Below is a small trained network, with its code and all its weights. Each question gives an input and a class and asks what happens when units are switched off, that is, made to give their printed mean instead of their output.

import numpy as np


def w(rows, s, z=0):
    codes = np.array(rows[::2]) - 128.0
    scale = np.full(codes.shape[1], s)
    scale[-1] = z or s
    return codes * scale


def f(y):
    return y / 2 * (1 + np.tanh(0.7978845608 * (y + 0.044715 * y**3)))


def log_softmax(a):
    a = a - a.max(-1, keepdims=True)
    return a - np.log(np.exp(a).sum(-1, keepdims=True))


def net(x, mask):
    res = np.array(x, float).reshape(1, 5) / 4 @ E
    y = f(res @ A[0][:, :-1].T + A[0][:, -1])
    res = res + np.where(mask, y, B[0][:, -1]) @ B[0][:, :-1]
    return log_softmax(res[-1] @ U[:, :-1].T + U[:, -1])


A, B = {}, {}
E = w([
[130,8,138,102,130,199],'x0',
[169,100,110,169,60,102],'x1',
[91,87,61,97,121,90],'x2',
[166,177,108,137,69,147],'x3',
[69,131,147,82,115,133],'x4',
],0.011)
A[0] = w([
[84,81,159,81,41,188,251],'N0',
[54,151,207,143,131,77,178],'N1',
[125,141,183,147,144,28,88],'N2',
[142,168,170,93,151,112,136],'N3',
[88,249,109,163,137,35,232],'N4',
[99,66,84,157,47,135,152],'N5',
[111,174,174,201,100,128,133],'N6',
[123,154,162,146,86,140,94],'N7',
[142,186,117,163,91,198,106],'N8',
[163,62,117,85,195,208,251],'N9',
[118,52,152,150,126,161,231],'N10',
[129,201,101,135,155,31,104],'N11',
[106,163,100,134,129,77,45],'N12',
[103,74,63,209,97,90,133],'N13',
[103,162,69,101,195,95,176],'N14',
[54,86,56,163,204,23,107],'N15',
[142,91,155,80,143,242,251],'N16',
[120,220,167,238,122,52,249],'N17',
[128,167,1,123,160,124,155],'N18',
[137,142,8,73,163,32,204],'N19',
[138,224,136,107,63,139,160],'N20',
],0.0086,0.0029)
B[0] = w([
[232,159,57,179,152,155,193],'N0',
[150,213,138,229,209,111,166],'N1',
[125,160,145,196,205,59,155],'N2',
[184,188,150,148,146,111,148],'N3',
[142,179,168,115,99,17,244],'N4',
[140,154,101,134,148,208,168],'N5',
[225,160,204,53,203,140,168],'N6',
[158,128,199,107,123,160,141],'N7',
[213,110,220,108,154,130,164],'N8',
[190,155,61,78,154,231,208],'N9',
[210,75,49,2,190,170,185],'N10',
[173,130,143,211,94,63,195],'N11',
[73,119,196,82,108,49,148],'N12',
[97,120,54,92,93,113,164],'N13',
[67,146,97,146,47,52,168],'N14',
[59,88,251,54,9,81,188],'N15',
[198,129,84,158,176,178,207],'N16',
[137,216,197,167,165,97,240],'N17',
[49,88,118,146,69,56,162],'N18',
[55,78,103,131,33,33,192],'N19',
[190,154,225,101,60,62,190],'N20',
],0.0058,0.011)
U = w([
[111,175,136,130,137,116,234],'0',
[129,157,178,117,108,133,3],'1',
[58,43,165,112,94,66,6],'2',
[97,127,115,84,74,76,87],'3',
[110,75,113,142,170,164,110],'4',
[153,121,129,100,123,144,246],'5',
[114,67,107,8,100,122,24],'6',
[65,111,33,144,108,162,251],'7',
],0.012,0.0026)

Each question gives the input, the list of numbers given to net, and the class t.
The units are the neurons (one row each of A and B). Each row of codes is followed by its name. A weight is (code - 128) times the scale printed after its matrix; where a second scale follows, it is the last column's (A, B and U).
mask holds one flag per neuron, in row order. A switched-off neuron (its flag False) gives its mean, the last column of its row in B, instead of its output. The means were averaged over made-up inputs and are rounded, as every weight is.
A unit's drop is (log p(t) with every unit on - log p(t) with that unit switched off) / (log p(t) with every unit on - log p(t) with every unit switched off).
The circuit of an input: a set's keep is (log p(t) with only the set's units on - log p(t) with every unit switched off) / (log p(t) with every unit on - log p(t) with every unit switched off). Starting from the 12 units with the biggest drops (on a tie, the unit counted first), units are removed one at a time, each time the one whose removal leaves the highest keep (on an exact tie, the one counted first), for as long as the keep stays at least 0.8.
circuit, biggest first: the units of the circuit, biggest drop first
k most important neurons: the k neurons with the biggest drops, biggest first
drop of u: that unit's drop, to one decimal
input [8,8,0,-2,-1], class 4: circuit, biggest first	N15, N4
input [5,5,2,-8,5], class 6: circuit, biggest first	N10
input [1,0,-5,-5,-6], class 4: 3 most important neurons	N4, N20, N15
input [4,6,7,-1,-6], class 6: circuit, biggest first	N10, N17
input [-3,8,1,-5,-2], class 2: circuit, biggest first	N9, N0, N15
input [-8,-8,-7,6,-8], class 1: circuit, biggest first	N20, N8
input [1,4,-8,-3,-8], class 4: circuit, biggest first	N4, N20
input [-5,4,-2,8,-5], class 1: circuit, biggest first	N20, N8, N6
input [-4,0,-3,8,-8], class 1: 2 most important neurons	N20, N8
input [-8,2,8,0,2], class 2: drop of N19	0.1
input [2,5,1,-2,-7], class 6: drop of N4	-0.2
input [6,-7,1,5,-3], class 7: drop of N20	0.2
